Here is a tiny trained network, its code and every weight. The questions are about switching its units off for an input and a target symbol, where a switched-off unit gives its printed mean instead of its output.

import numpy as np


def w(rows, s, z=0):
    codes = np.array(rows[::2]) - 128.0
    scale = np.full(codes.shape[1], s)
    scale[-1] = z or s
    return codes * scale


def f(y):
    return np.maximum(y, 0)


def softmax(a):
    e = np.exp(a - a.max(-1, keepdims=True))
    return e / e.sum(-1, keepdims=True)


def log_softmax(a):
    a = a - a.max(-1, keepdims=True)
    return a - np.log(np.exp(a).sum(-1, keepdims=True))


def net(x, mask):
    ids = ['βγεημξστφψω'.index(c) for c in x.split()]
    T = len(ids)
    res = E[ids] + P[:T]
    r = res
    for j in range(2):
        rows = slice(4 * j, 4 * j + 4)
        q, k, v = (r @ M[0][rows].T for M in (Q, K, V))
        z = softmax(np.where(np.tri(T) > 0, q @ k.T / 4**0.5, -1e9)) @ v
        o = O[0][rows]
        res = res + np.where(mask[j], z, o[:, -1]) @ o[:, :-1]
    y = f(res @ A[0][:, :-1].T + A[0][:, -1])
    res = res + np.where(mask[2:18], y, B[0][:, -1]) @ B[0][:, :-1]
    return log_softmax(res[-1] @ U[:, :-1].T + U[:, -1])


Q, K, V, O, A, B = {}, {}, {}, {}, {}, {}
E = w([
[181,139,124,131],'β',
[86,123,121,189],'γ',
[141,165,135,138],'ε',
[127,163,134,148],'η',
[119,109,119,177],'μ',
[160,201,125,112],'ξ',
[96,180,148,149],'σ',
[27,122,122,203],'τ',
[37,37,128,234],'φ',
[91,248,160,114],'ψ',
[165,24,151,155],'ω',
],0.012)
P = w([
[175,157,136,152],'0',
[146,122,229,194],'1',
[160,157,50,151],'2',
[163,135,239,138],'3',
[205,185,44,234],'4',
[81,87,248,105],'5',
[157,121,80,107],'6',
[147,161,228,218],'7',
[129,97,86,66],'8',
[162,173,218,236],'9',
[105,64,98,45],'10',
[132,229,182,223],'11',
],0.014)
Q[0] = w([
[139,155,84,165],'H1',
[88,91,63,153],'H1',
[137,86,163,140],'H1',
[102,93,97,130],'H1',
[200,143,172,226],'H2',
[80,68,154,12],'H2',
[85,48,227,9],'H2',
[139,147,189,180],'H2',
],0.014)
K[0] = w([
[120,110,146,64],'H1',
[162,125,211,108],'H1',
[149,201,128,154],'H1',
[145,129,183,137],'H1',
[99,83,18,3],'H2',
[215,184,133,235],'H2',
[180,158,89,223],'H2',
[110,125,23,51],'H2',
],0.013)
V[0] = w([
[168,112,184,61],'H1',
[100,71,140,122],'H1',
[140,119,161,143],'H1',
[126,125,188,132],'H1',
[69,81,133,201],'H2',
[67,218,153,89],'H2',
[163,155,146,89],'H2',
[10,191,145,199],'H2',
],0.012)
O[0] = w([
[154,122,135,110,35],'H1',
[125,59,162,131,3],'H1',
[180,115,105,109,166],'H1',
[189,113,125,110,144],'H1',
[199,118,125,194,130],'H2',
[11,179,86,150,120],'H2',
[78,125,127,70,135],'H2',
[121,202,80,200,203],'H2',
],0.012,0.0041)
A[0] = w([
[128,189,94,119,150],'N1',
[201,178,94,76,80],'N2',
[107,71,78,119,163],'N3',
[138,108,155,137,254],'N4',
[102,168,127,182,32],'N5',
[114,149,95,110,94],'N6',
[80,93,146,112,150],'N7',
[71,88,163,81,141],'N8',
[162,120,90,131,81],'N9',
[60,171,143,173,161],'N10',
[107,168,109,185,37],'N11',
[83,108,139,71,190],'N12',
[87,162,214,121,130],'N13',
[118,171,77,201,92],'N14',
[119,164,147,188,195],'N15',
[139,91,255,147,25],'N16',
],0.012,0.0055)
B[0] = w([
[69,120,108,119,208],'N1',
[78,143,106,118,175],'N2',
[158,107,128,148,136],'N3',
[168,162,148,124,173],'N4',
[149,76,129,105,195],'N5',
[155,146,112,104,152],'N6',
[147,116,159,109,148],'N7',
[185,149,171,75,161],'N8',
[129,109,91,105,155],'N9',
[96,116,164,112,229],'N10',
[129,69,140,92,205],'N11',
[190,132,142,97,162],'N12',
[144,100,61,130,194],'N13',
[147,78,151,114,250],'N14',
[106,145,155,185,232],'N15',
[86,178,6,150,182],'N16',
],0.011,0.015)
U = w([
[204,110,101,64,194],'β',
[146,119,135,171,153],'γ',
[91,184,157,151,253],'ε',
[59,154,119,164,232],'η',
[73,231,111,209,69],'μ',
[158,123,250,25,139],'ξ',
[89,80,123,145,228],'σ',
[141,122,235,151,18],'τ',
[161,171,148,183,74],'φ',
[43,82,121,103,19],'ψ',
[62,167,1,124,29],'ω',
],0.0078,0.0029)

Each question gives the input, a string of symbols that net reads in full, and the target symbol t.
The units are the heads (4 rows each of Q, K, V and O) and the neurons (one row each of A and B). Each row of codes is followed by its name. A weight is (code - 128) times the scale printed after its matrix; where a second scale follows, it is the last column's (O, A, B and U).
mask holds one flag per unit, heads first, then neurons. A switched-off unit (its flag False) gives its mean, the last column of its rows in O or B, instead of its output. The means were averaged over made-up inputs and are rounded, as every weight is.
A unit's drop is (log p(t) with every unit on - log p(t) with that unit switched off) / (log p(t) with every unit on - log p(t) with every unit switched off).
The circuit of an input: a set's keep is (log p(t) with only the set's units on - log p(t) with every unit switched off) / (log p(t) with every unit on - log p(t) with every unit switched off). Starting from the 12 units with the biggest drops (on a tie, the unit counted first), units are removed one at a time, each time the one whose removal leaves the highest keep (on an exact tie, the one counted first), for as long as the keep stays at least 0.8.
units of the circuit, in order: the units of the circuit, biggest drop first
top k neurons: the k neurons with the biggest drops, biggest first
heads that matter: for each layer, one digit per head in row order, 1 if its drop is at least 0.15 and else 0, layers parted by /
drop when u is switched off: that unit's drop, to one decimal
input ψ μ ψ ξ β η ξ ξ φ β, target φ: units of the circuit, in order -> H2, N15
input β ω ε, target β: units of the circuit, in order -> H2
input ξ η β η, target β: units of the circuit, in order -> H2, N16, N15, N10
input μ β σ μ ξ ξ β ξ β σ μ β, target μ: top 3 neurons -> N16, N14, N11
input ψ μ μ, target ψ: units of the circuit, in order -> H2, N14, N11, N10
input σ γ τ ω τ σ, target τ: top 3 neurons -> N15, N16, N14
input ξ ξ β τ ε μ ε ε ξ γ, target ξ: units of the circuit, in order -> H2, N8
input ξ ψ ξ ε μ σ β ε, target β: units of the circuit, in order -> H2, N16, N8, N15
input φ ξ ω φ, target ω: units of the circuit, in order -> N16, H2
input β ξ σ σ ε φ φ ξ σ ξ ξ σ, target ξ: top 2 neurons -> N8, N12
input τ ξ γ ψ ξ ξ τ τ ξ, target σ: top 3 neurons -> N14, N11, N5
input ω μ τ β τ ξ ξ ξ ψ ξ ξ ξ, target ξ: units of the circuit, in order -> H2, N16
input τ ω ε ξ σ η γ β β σ, target β: top 2 neurons -> N16, N8
input φ β ξ ψ μ τ τ β ω β τ, target β: heads that matter -> 10
input ξ ξ μ μ ξ φ μ, target γ: heads that matter -> 01
input ψ φ σ ψ β γ μ ε, target μ: top 2 neurons -> N16, N14
input η ω η, target β: heads that matter -> 11
input φ μ ξ ξ η η ξ β, target ξ: top 3 neurons -> N8, N12, N7
input σ σ ξ β ξ σ ψ β σ ε φ ψ, target φ: units of the circuit, in order -> H2
input ξ β φ ψ β σ ε η μ ξ, target μ: top 4 neurons -> N16, N14, N11, N5
input σ μ ω ξ ω β ξ ξ ω, target β: units of the circuit, in order -> H2, N15
input ε ε γ ε β φ, target β: top 2 neurons -> N16, N8
input ε ψ ξ ξ ω β, target ω: top 2 neurons -> N16, N14
input β ξ τ ξ μ, target σ: top 2 neurons -> N14, N11
input γ ξ ε ω ξ, target β: top neuron -> N15
input τ ω ξ β β ε ξ β ξ β ξ ξ, target ξ: top 3 neurons -> N16, N8, N12
input β β τ φ ψ η ξ β η τ ξ, target σ: drop when N11 is switched off -> 0.3
input β ω μ μ, target μ: drop when H2 is switched off -> 0.3
input ξ β τ μ τ β ψ ξ ξ η, target ξ: drop when N8 is switched off -> 0.5
input σ ξ β β ξ τ μ ω, target μ: drop when N16 is switched off -> 0.4
